Where the symbols take the objects:
state | v h t
J903 | J84 J881 J134
J646 | J466 J179 J613
J56 | J321 J115 J616
J242 | J616 J893 J381
J266 | J677 J184 J184
J802 | J740 J149 J149
J84 | J684 J37 J37
J134 | J335 J414 J414
J406 | J149 J858 J858
J351 | J286 J773 J773
J159 | J115 J381 J381
J881 | J205 J892 J414
J773 | J207 J572 J572
J12 | J56 J389 J124
J873 | J788 J841 J841
J691 | J881 J858 J346
J740 | J216 J148 J148
J184 | J916 J916 J242
J893 | J389 J469 J12
J920 | J38 J134 J134
J948 | J811 J452 J452
J405 | J948 J466 J466
J286 | J487 J207 J207
J61 | J751 J166 J166
J489 | J134 J342 J342
J533 | J342 J740 J134
J414 | J797 J639 J152
J452 | J707 J324 J324
J253 | J832 J802 J802
J381 | J976 J94 J94
J541 | J533 J131 J131
J788 | J802 J406 J811
J148 | J728 J728 J728
J335 | J681 J639 J797
J348 | J773 J872 J872
J540 | J728 J977 J587
J321 | J184 J318 J318
J469 | J351 J976 J348
J207 | J682 J489 J13
J726 | J977 J405 J405
J216 | J892 J517 J517
J977 | J183 J948 J948
J707 | J405 J124 J128
J976 | J682 J266 J266
J811 | J791 J811 J707
J850 | J489 J533 J903
J124 | J916 J943 J943
J205 | J352 J920 J253
J94 | J682 J321 J321
J38 | J223 J335 J639
J272 | J858 J977 J346
J487 | J893 J682 J358
J916 | J61 J128 J128
J226 | J272 J726 J728
J166 | J321 J179 J179
J115 | J216 J977 J976
J358 | J898 J348 J863
J37 | J389 J832 J489
J863 | J348 J684 J684
J681 | J37 J850 J850
J728 | J131 J226 J226
J751 | J517 J976 J159
J179 | J348 J898 J898
J466 | J452 J791 J791
J872 | J572 J38 J38
J13 | J863 J84 J84
J131 | J903 J691 J691
J898 | J707 J56 J56
J684 | J13 J920 J920
J389 | J616 J351 J616
J128 | J61 J318 J324
J352 | J131 J832 J832
J324 | J646 J751 J226
J616 | J893 J286 J286
J639 | J152 J881 J134
J346 | J892 J587 J873
J613 | J791 J916 J916
J682 | J469 J863 J38
J342 | J682 J639 J639
J791 | J324 J61 J61
J587 | J226 J216 J216
J572 | J469 J223 J223
J149 | J253 J124 J540
J517 | J405 J646 J646
J223 | J84 J681 J681
J858 | J540 J183 J124
J318 | J242 J37 J184
J797 | J850 J335 J541
J832 | J691 J740 J740
J183 | J148 J811 J811
J152 | J572 J352 J740
J677 | J469 J358 J358
J892 | J850 J788 J788
J841 | J707 J272 J272
J943 | J613 J61 J115

The rows follow the links: the fewer symbols apart two objects are, the more alike their rows tend to be.

Name the object of each row.
-178 507 108 -214 334 -743 -91 -216 -318 -206 -403 -276 16 500 530 -351 657 -422 116 834 -444 130 -247 -44 279 233 322 820 -530 35 201 169 300 204 -305 -22 77 -284 420 -245 341 -241 225 442 -359 35 -260 -564 144 -618 485 -109 7 -417 -577 -121 -257 12 | J335
332 -853 105 174 347 -295 -65 -191 474 317 -237 -38 374 114 82 637 -314 -242 133 -263 349 444 -297 -210 349 261 335 -511 -18 -253 -459 429 -406 767 202 286 124 356 -156 461 310 3 -98 -119 -545 337 -346 229 -201 -223 543 -469 -369 -430 -1113 403 -267 222 | J740
803 -749 -196 95 897 319 -272 25 296 -7 116 -324 355 -46 112 520 -143 -379 252 -606 72 299 -256 -12 534 505 205 -608 523 -39 -433 187 -366 -98 -365 599 -216 5 69 533 -235 205 -269 31 44 239 -445 469 -99 -324 276 -401 -274 -696 -511 196 309 123 | J728
574 -231 -420 457 -303 224 50 64 -26 366 -342 602 -210 152 -728 146 -288 -135 209 376 327 -99 842 284 -227 399 -184 78 -404 30 73 -136 -10 -486 -547 -491 -370 -47 15 -127 -93 -148 322 -297 1119 -521 145 622 -501 268 -241 -258 -27 136 617 -187 -115 -28 | J898
658 -191 -536 98 -157 293 533 742 278 298 101 423 -483 248 -599 389 -204 -365 -24 -98 204 -358 528 117 -458 -88 -480 291 514 -150 -402 456 640 -64 271 197 -287 -78 434 -254 72 144 577 -461 627 -951 -306 638 -221 146 333 -1 129 86 421 736 -364 -199 | J677
123 15 -828 -554 70 326 559 334 -390 -355 590 244 288 296 519 -108 189 300 -16 -635 -41 -764 -444 -337 -272 -695 -311 -203 661 77 31 249 139 73 574 469 -290 -7 446 161 -11 804 -33 -147 -633 -113 154 -319 462 -129 301 -109 -45 207 12 756 199 38 | J159
605 -649 -26 56 480 -636 -580 -151 134 50 -638 -506 345 552 297 186 -72 -476 483 50 -72 130 -117 -24 586 727 483 -262 -99 -4 -285 123 -238 74 -620 327 90 183 353 269 233 -159 -326 226 -67 494 -286 41 -110 -345 331 -326 -389 -578 -912 -88 78 288 | J131
-460 -382 364 23 -656 -313 290 -296 198 377 -98 73 -14 -569 -361 253 -651 675 -219 -244 85 265 -203 -30 -116 -22 136 -140 -287 -340 -338 11 -276 1037 834 -283 438 504 -746 -85 456 -453 -287 -337 -484 289 69 97 -250 409 141 4 -220 465 -297 -181 -280 252 | J149
-485 -281 64 244 -827 -289 127 -361 -320 461 -108 245 61 -436 -566 -178 -442 776 -121 21 175 25 191 94 -294 20 83 -102 -567 77 378 -403 -405 243 136 -797 241 324 -667 -68 54 -435 -322 -211 282 267 621 88 -346 691 -578 -4 -196 665 439 -723 63 162 | J124
126 -81 -911 -516 -19 79 347 411 -286 -371 328 92 106 526 413 -295 75 185 149 -682 150 -989 -286 -258 -319 -527 -396 -292 816 182 228 195 178 -295 348 347 -167 303 837 -68 -43 712 33 -267 -311 -154 351 -177 377 77 178 30 -30 439 83 697 303 -36 | J94
430 168 -46 203 -136 343 462 419 572 367 50 577 -551 127 -553 428 -175 -486 -167 335 302 92 551 212 -337 -75 -390 599 -8 -261 -406 360 720 212 135 131 -230 -187 66 -199 89 -66 623 -362 596 -925 -485 479 -232 142 381 42 438 -97 363 463 -552 -280 | J348
-427 530 368 -452 86 -857 -535 -199 -66 -229 -533 -391 -135 589 744 -477 490 -439 102 626 -229 179 -419 5 275 177 116 391 -432 -35 85 180 204 260 -308 83 304 -194 364 -250 464 -218 -97 265 -561 139 -221 -709 19 -537 315 117 115 -372 -740 8 -3 2 | J134
622 -95 -471 430 -489 114 268 128 -215 361 -355 682 -73 258 -757 18 -309 -262 118 437 303 147 688 196 -285 205 -242 52 -481 -51 -162 116 7 -62 -481 -437 -360 -179 -41 -13 66 5 262 -308 1090 -773 69 644 -640 297 -274 -371 92 -90 514 -58 -331 -53 | J179
-162 347 493 -333 227 -888 -953 -133 209 -65 -584 -703 -125 601 721 -404 341 -579 224 367 -192 112 -237 -31 433 491 148 152 -164 19 -58 56 -31 -171 -511 13 407 61 414 -216 337 -274 -302 274 -269 341 -167 -280 -166 -416 136 145 51 -214 -771 -123 322 70 | J903
-239 402 38 -186 294 -820 -205 -268 -207 -228 -420 -195 129 541 588 -197 553 -477 38 720 -405 189 -152 -207 301 130 312 642 -559 28 107 241 316 442 -111 126 143 -229 481 -180 398 -249 171 384 -576 150 -248 -587 190 -580 557 -48 10 -386 -896 -47 -431 27 | J639
-568 681 834 -575 -372 -583 -694 306 505 142 -302 -249 -756 259 569 -328 207 -555 -122 159 224 282 -207 208 -174 -125 -620 -128 93 -152 -451 184 227 422 -4 185 448 166 187 -265 363 -194 -242 -433 -358 -422 -253 -131 -532 -152 67 510 540 54 -347 423 311 -183 | J920

Each walk starts at a row. The symbols on each line, taken left to right, move it on to the next object.
Answer with the object's row; about right is enough.
new walk
512 -97 -156 260 -220 396 288 659 511 374 -29 334 -574 138 -539 369 -245 -431 -77 145 322 -212 676 348 -366 94 -472 258 251 -171 -532 286 538 -229 45 175 -171 38 175 -232 -23 115 517 -439 784 -840 -245 608 -271 175 136 154 346 139 501 482 -206 -263
v t t v t v	208 -639 -448 606 -167 290 -192 16 -30 -1 -241 293 8 339 -756 91 -86 98 328 16 225 -636 761 12 -44 -123 -40 -88 76 480 694 -332 95 -1019 -515 -374 95 85 238 -282 -413 35 459 189 834 193 524 242 104 292 -320 -14 -272 527 498 -318 -257 54
t t t v t v v h	-834 -23 852 -203 -81 -356 -1250 -6 645 20 -503 -427 -431 381 437 -288 332 -351 55 28 292 -90 -3 -24 91 -422 -199 -299 328 433 320 -213 149 -551 -312 -117 842 317 415 -304 -66 -140 59 92 -77 394 394 -310 -120 -172 -118 538 205 305 -188 57 311 -155
new walk
-71 -858 328 105 -146 -601 -257 -151 479 361 -589 -71 129 183 36 432 -416 -86 53 -201 370 381 -81 -260 282 253 260 -557 -16 -305 -443 370 -301 804 206 73 347 574 -222 173 452 -263 -79 -282 -443 380 -186 148 -424 42 398 -343 -318 -170 -1023 251 -201 204
h t h t v v t t t	323 -123 -1011 -285 43 505 770 320 -597 -459 631 386 371 30 75 -177 -3 488 -93 -703 -26 -678 -314 -225 -269 -584 -275 -290 571 60 121 48 -101 -36 415 493 -439 -48 235 263 -173 753 -37 -105 -313 -158 250 -96 495 13 183 -210 -139 157 236 514 252 47
h t h v t t h	81 33 -927 -517 -154 459 827 161 -735 -195 650 588 464 45 253 -310 107 223 -355 -412 176 -301 -334 -201 -354 -701 -433 -333 356 -62 -15 243 -246 96 280 321 -631 -155 355 563 -75 708 -67 -131 -280 -528 145 -2 17 29 24 -325 128 -97 124 531 153 -69
new walk
-108 425 598 -291 -301 137 -422 688 751 275 30 -128 -836 61 81 -124 63 -465 -263 -137 416 122 113 384 -421 -183 -766 -116 574 -221 -629 110 415 -67 10 125 185 182 56 -225 28 -47 38 -653 325 -646 -252 391 -492 162 -116 568 591 131 348 666 319 -357
t v h t v t t h t	-521 428 895 -427 -230 65 -907 434 765 193 11 -394 -783 -54 334 -189 129 -445 -130 -145 433 177 -9 243 -311 -218 -738 -307 578 -91 -295 39 253 -210 -65 92 489 211 117 -316 -51 -22 -113 -461 163 -301 4 188 -459 26 -100 723 600 203 300 334 562 -379
v t v t h t t	-364 607 211 -255 399 -595 -278 -242 -96 -462 -328 -389 99 563 700 -292 760 -355 0 563 -333 28 -169 -292 252 -23 226 518 -258 149 463 85 295 139 -218 232 221 -246 681 -279 253 -12 275 469 -577 184 -121 -799 310 -671 456 -25 114 -218 -688 32 -261 -64
new walk
-138 -390 -497 -7 -47 160 -125 134 -55 -199 20 8 116 565 -63 -120 213 237 337 -497 246 -1028 189 -300 -39 -657 -5 -346 647 549 715 -242 56 -819 -2 36 260 247 506 -169 -446 402 318 90 83 378 730 -380 411 -7 -59 121 -246 552 254 296 120 -90
h h v t h h v	-641 414 970 -420 -168 -184 -1059 351 808 154 -241 -471 -749 56 366 -225 207 -426 -134 -131 271 160 -168 185 -159 -162 -655 -309 467 49 -258 -2 253 -357 -172 28 564 175 194 -253 -102 -120 -178 -230 29 -146 58 -76 -464 -15 -181 821 541 121 121 202 525 -409
v t h t t v	83 43 -22 326 192 380 428 92 514 117 42 384 -405 48 -383 637 227 -516 -232 509 -45 312 439 59 60 -134 117 907 -201 -213 -301 365 789 384 345 169 -84 -218 93 -252 45 -104 934 83 67 -561 -514 -76 228 -285 485 -24 265 -104 -122 380 -1096 -250
new walk
20 -47 124 -211 444 -731 -524 -264 -131 -339 -561 -285 308 618 704 -53 365 -548 417 496 -210 173 -327 -131 607 432 424 217 -458 84 184 138 -44 101 -476 181 132 -58 437 85 310 -146 -35 420 -406 518 -160 -504 31 -521 570 -356 -188 -500 -1021 -58 -156 176
h t v h v v h v	718 -895 -137 144 826 285 -257 -38 374 30 75 -212 401 -76 156 571 -200 -491 210 -526 108 328 -221 -108 497 406 240 -576 416 -233 -477 260 -508 126 -140 531 -212 169 18 570 -55 281 -146 31 -132 374 -483 378 -17 -221 297 -406 -336 -702 -744 256 82 199
v v t v v t	-596 -511 465 25 -555 -410 141 -187 361 517 -335 146 -79 -390 -170 355 -474 407 -164 -175 297 289 -199 -121 -75 -21 251 -232 -238 -304 -378 184 -191 1187 711 -229 401 547 -603 40 491 -342 -192 -449 -575 275 7 42 -297 411 207 31 -133 333 -519 90 -287 243
new walk
-101 815 44 -140 41 -251 282 194 279 -87 -100 246 -494 417 169 116 378 -643 -141 803 -182 157 70 111 -85 -93 -90 929 -328 -300 -330 458 765 490 127 197 2 -231 261 -301 291 -153 503 -89 -122 -684 -566 -269 11 -327 550 99 529 -347 -218 441 -633 -223
v h h h t t t	77 -264 -1 -24 238 -499 -4 -232 168 101 -511 168 221 440 121 341 94 -447 233 576 34 342 -84 -219 462 193 557 303 -539 -273 -170 577 118 804 82 244 58 57 194 333 530 -306 348 162 -560 176 -462 -320 156 -404 682 -368 -156 -439 -1002 328 -731 121
v v h v v v t h t	-354 851 479 -36 72 -58 -67 132 515 -48 -208 180 -588 208 160 133 461 -638 -116 879 -77 312 208 33 133 -96 -57 931 -307 -198 -139 312 758 320 66 140 188 -322 183 -355 155 -284 594 25 -14 -473 -507 -376 65 -345 405 228 539 -186 -122 295 -605 -279
new walk
-213 356 200 -249 237 -859 -297 -408 -219 -219 -495 -315 199 630 605 -203 463 -432 190 716 -369 170 -298 -157 394 341 441 458 -619 -28 155 126 28 372 -228 -69 61 -226 386 -178 515 -223 -35 451 -547 245 -223 -586 113 -536 421 -147 -89 -475 -839 -89 -222 59
t h v v t v t	-22 403 -64 -134 297 -807 -280 -367 -296 -335 -511 -211 225 656 483 -374 386 -356 330 771 -389 137 -95 -196 496 338 528 600 -593 107 327 91 204 1 -453 36 49 -181 412 -75 333 -230 63 606 -325 327 -211 -620 189 -529 351 -157 -94 -457 -671 -243 -204 98
t v h h h t t h t t	909 -456 -219 82 937 435 -199 113 142 -164 280 -454 406 -205 194 385 -51 -357 100 -600 -197 323 -261 80 394 380 200 -478 608 -23 -525 38 -385 -346 -475 604 -459 -155 6 500 -321 314 -312 301 7 138 -484 468 220 -273 10 -371 -257 -700 -256 68 459 63
new walk
-107 -351 259 688 355 733 79 -103 744 -109 195 300 -254 -52 -675 657 241 -173 24 353 75 -149 656 -72 230 -292 259 509 150 234 372 -94 616 -336 43 27 478 -213 -102 -106 -495 -234 962 410 299 180 7 -142 464 -216 172 167 -22 228 323 68 -1011 -229
t v v h v t v h h h	-248 533 269 -153 317 -690 -480 -394 -166 -330 -423 -499 123 482 569 -396 449 -278 260 671 -619 93 -267 -139 432 326 478 550 -545 58 251 -82 253 -69 -355 -63 196 -247 276 -210 293 -219 -199 600 -383 434 -150 -668 276 -458 272 44 -71 -237 -511 -362 -19 63
t v v v h v	-502 550 844 -507 -270 -93 -764 544 652 287 -4 -329 -849 6 228 -244 169 -348 -269 -196 361 180 -95 227 -379 -172 -773 -190 516 -159 -467 102 211 -23 -72 121 389 147 127 -152 76 -36 -238 -487 183 -435 -86 207 -582 57 -121 630 602 31 216 424 503 -295
new walk
-277 14 493 137 -441 -416 342 -188 70 446 -13 -260 -32 -640 -305 52 -604 820 -78 -117 -455 3 -319 164 -58 450 292 141 -390 -345 -230 -212 -107 697 704 -204 245 350 -825 -233 438 -609 -611 -291 -235 416 -9 143 40 559 -72 361 -223 540 123 -488 85 233
t t t h t v v h t h	-97 -127 -473 -288 -495 -307 -315 208 -386 -157 -210 -15 154 728 111 -486 -26 260 223 -466 388 -1025 91 -224 -289 -430 -332 -566 404 472 539 -258 -281 -845 -282 -200 146 311 642 -100 -64 284 -180 -165 254 67 800 -48 -7 266 -237 70 -228 609 258 142 548 59
h v h t t v t v	22 -95 44 581 221 663 363 81 665 32 108 499 -418 -82 -640 663 160 -400 -123 504 95 150 586 -57 19 -329 127 755 -10 -45 49 207 623 58 170 189 221 -323 -125 -221 -307 -220 961 224 223 -290 -288 -47 313 -59 283 177 176 15 257 202 -1054 -241
new walk
1069 -298 -342 -56 823 293 307 119 -209 -148 321 -496 445 -245 264 310 -274 78 225 -582 -589 5 -427 164 352 709 342 -230 388 -290 -503 85 -193 -10 -46 622 -610 -57 -100 305 -78 211 -451 204 -156 273 -449 389 376 -93 181 -159 -319 -530 -250 -33 402 224
h h v t h t v h	235 -27 -997 -391 -11 350 751 538 -212 -266 526 381 26 319 190 -6 38 87 -22 -498 49 -758 -100 -218 -447 -601 -276 -177 684 -96 -58 352 280 -1 532 507 -311 -56 575 -36 -28 670 303 -274 -332 -347 24 34 292 -2 451 -15 -5 177 88 877 43 -22
t h h h h h h t v h	164 -25 -604 -118 226 659 765 -103 -769 -198 676 524 637 -463 73 -67 352 18 -501 -188 77 490 -255 -135 -182 -392 -162 -199 15 3 -151 139 -524 222 34 130 -936 -480 -122 724 -251 554 -46 -7 -164 -492 -148 112 -60 -94 -152 -576 154 -629 65 121 -25 -40
